Here is a tiny trained network, its code and every weight. The questions are about switching its units off for an input and a class, where a switched-off unit gives its printed mean instead of its output.

import numpy as np


def w(rows, s, z=0):
    codes = np.array(rows[::2]) - 128.0
    scale = np.full(codes.shape[1], s)
    scale[-1] = z or s
    return codes * scale


def f(y):
    return y / 2 * (1 + np.tanh(0.7978845608 * (y + 0.044715 * y**3)))


def log_softmax(a):
    a = a - a.max(-1, keepdims=True)
    return a - np.log(np.exp(a).sum(-1, keepdims=True))


def net(x, mask):
    res = np.array(x, float).reshape(1, 3) / 4 @ E
    y = f(res @ A[0][:, :-1].T + A[0][:, -1])
    res = res + np.where(mask, y, B[0][:, -1]) @ B[0][:, :-1]
    return log_softmax(res[-1] @ U[:, :-1].T + U[:, -1])


A, B = {}, {}
E = w([
[40,93,206,236,103],'x0',
[116,66,65,158,167],'x1',
[52,255,31,127,51],'x2',
],0.0083)
A[0] = w([
[153,99,42,152,167,250],'N0',
[142,215,254,70,71,208],'N1',
[144,77,202,157,103,149],'N2',
[117,124,172,70,134,51],'N3',
[101,209,73,163,68,86],'N4',
[163,153,66,108,183,8],'N5',
[123,112,51,213,189,187],'N6',
[65,194,26,177,146,75],'N7',
[96,132,116,41,167,7],'N8',
[208,114,47,59,129,127],'N9',
[79,105,119,131,145,252],'N10',
[99,205,81,146,74,66],'N11',
[86,64,120,252,81,204],'N12',
[201,61,183,132,134,38],'N13',
[92,161,122,100,46,20],'N14',
[248,167,49,66,165,133],'N15',
],0.0091,0.0037)
B[0] = w([
[73,130,90,124,244,211],'N0',
[98,198,10,139,206,222],'N1',
[225,152,52,216,141,198],'N2',
[187,139,95,229,167,126],'N3',
[174,57,167,159,193,229],'N4',
[104,179,160,232,66,157],'N5',
[81,156,100,139,210,194],'N6',
[201,29,160,181,155,230],'N7',
[149,140,221,126,82,133],'N8',
[110,213,167,226,183,225],'N9',
[117,185,115,111,193,182],'N10',
[253,42,155,174,152,215],'N11',
[118,248,122,230,191,251],'N12',
[222,112,159,172,157,196],'N13',
[197,102,130,147,153,167],'N14',
[61,150,178,245,160,255],'N15',
],0.0065,0.0077)
U = w([
[255,2,205,201,193,166],'0',
[134,163,68,176,235,252],'1',
[95,201,183,244,156,120],'2',
[62,121,51,86,194,227],'3',
[42,55,123,116,91,4],'4',
[80,91,148,42,91,4],'5',
[139,94,56,39,134,4],'6',
[26,99,89,48,159,4],'7',
],0.0074,0.0037)

Each question gives the input, the list of numbers given to net, and the class t.
The units are the neurons (one row each of A and B). Each row of codes is followed by its name. A weight is (code - 128) times the scale printed after its matrix; where a second scale follows, it is the last column's (A, B and U).
mask holds one flag per neuron, in row order. A switched-off neuron (its flag False) gives its mean, the last column of its row in B, instead of its output. The means were averaged over made-up inputs and are rounded, as every weight is.
A unit's drop is (log p(t) with every unit on - log p(t) with that unit switched off) / (log p(t) with every unit on - log p(t) with every unit switched off).
The circuit of an input: a set's keep is (log p(t) with only the set's units on - log p(t) with every unit switched off) / (log p(t) with every unit on - log p(t) with every unit switched off). Starting from the 12 units with the biggest drops (on a tie, the unit counted first), units are removed one at a time, each time the one whose removal leaves the highest keep (on an exact tie, the one counted first), for as long as the keep stays at least 0.8.
units of the circuit, in order: the units of the circuit, biggest drop first
most important unit: the unit with the biggest drop
top k neurons: the k neurons with the biggest drops, biggest first
drop of u: that unit's drop, to one decimal
input [-4,7,-6], class 1: top 4 neurons : (N0 N7 N11 N4)
input [-6,0,1], class 2: units of the circuit, in order : (N15 N9 N5)
input [6,4,-4], class 2: units of the circuit, in order : (N12)
input [2,-5,6], class 0: units of the circuit, in order : (N11 N4)
input [4,-7,3], class 1: units of the circuit, in order : (N1 N15)
input [-8,-4,1], class 2: units of the circuit, in order : (N15 N9)
input [3,7,7], class 0: top 2 neurons : (N7 N11)
input [-8,1,6], class 2: units of the circuit, in order : (N15 N5)
input [-8,-7,1], class 2: units of the circuit, in order : (N15 N9)
input [-6,4,8], class 0: units of the circuit, in order : (N7 N11)
input [3,-8,5], class 1: top 2 neurons : (N1 N13)
input [-6,-2,7], class 0: units of the circuit, in order : (N11 N7)
input [-2,7,-5], class 1: units of the circuit, in order : (N7 N0)
input [-3,8,-5], class 1: units of the circuit, in order : (N0 N7)
input [8,2,-6], class 2: units of the circuit, in order : (N12)
input [6,-6,7], class 0: top 2 neurons : (N11 N4)
input [5,-7,-2], class 1: top 2 neurons : (N1 N15)
input [1,7,-6], class 1: top 2 neurons : (N7 N11)
input [2,0,3], class 3: drop of N5 : 0.1
input [1,1,2], class 3: drop of N15 : 0.2
input [5,-8,-5], class 1: most important unit : N1
input [-5,0,0], class 2: drop of N15 : 0.3
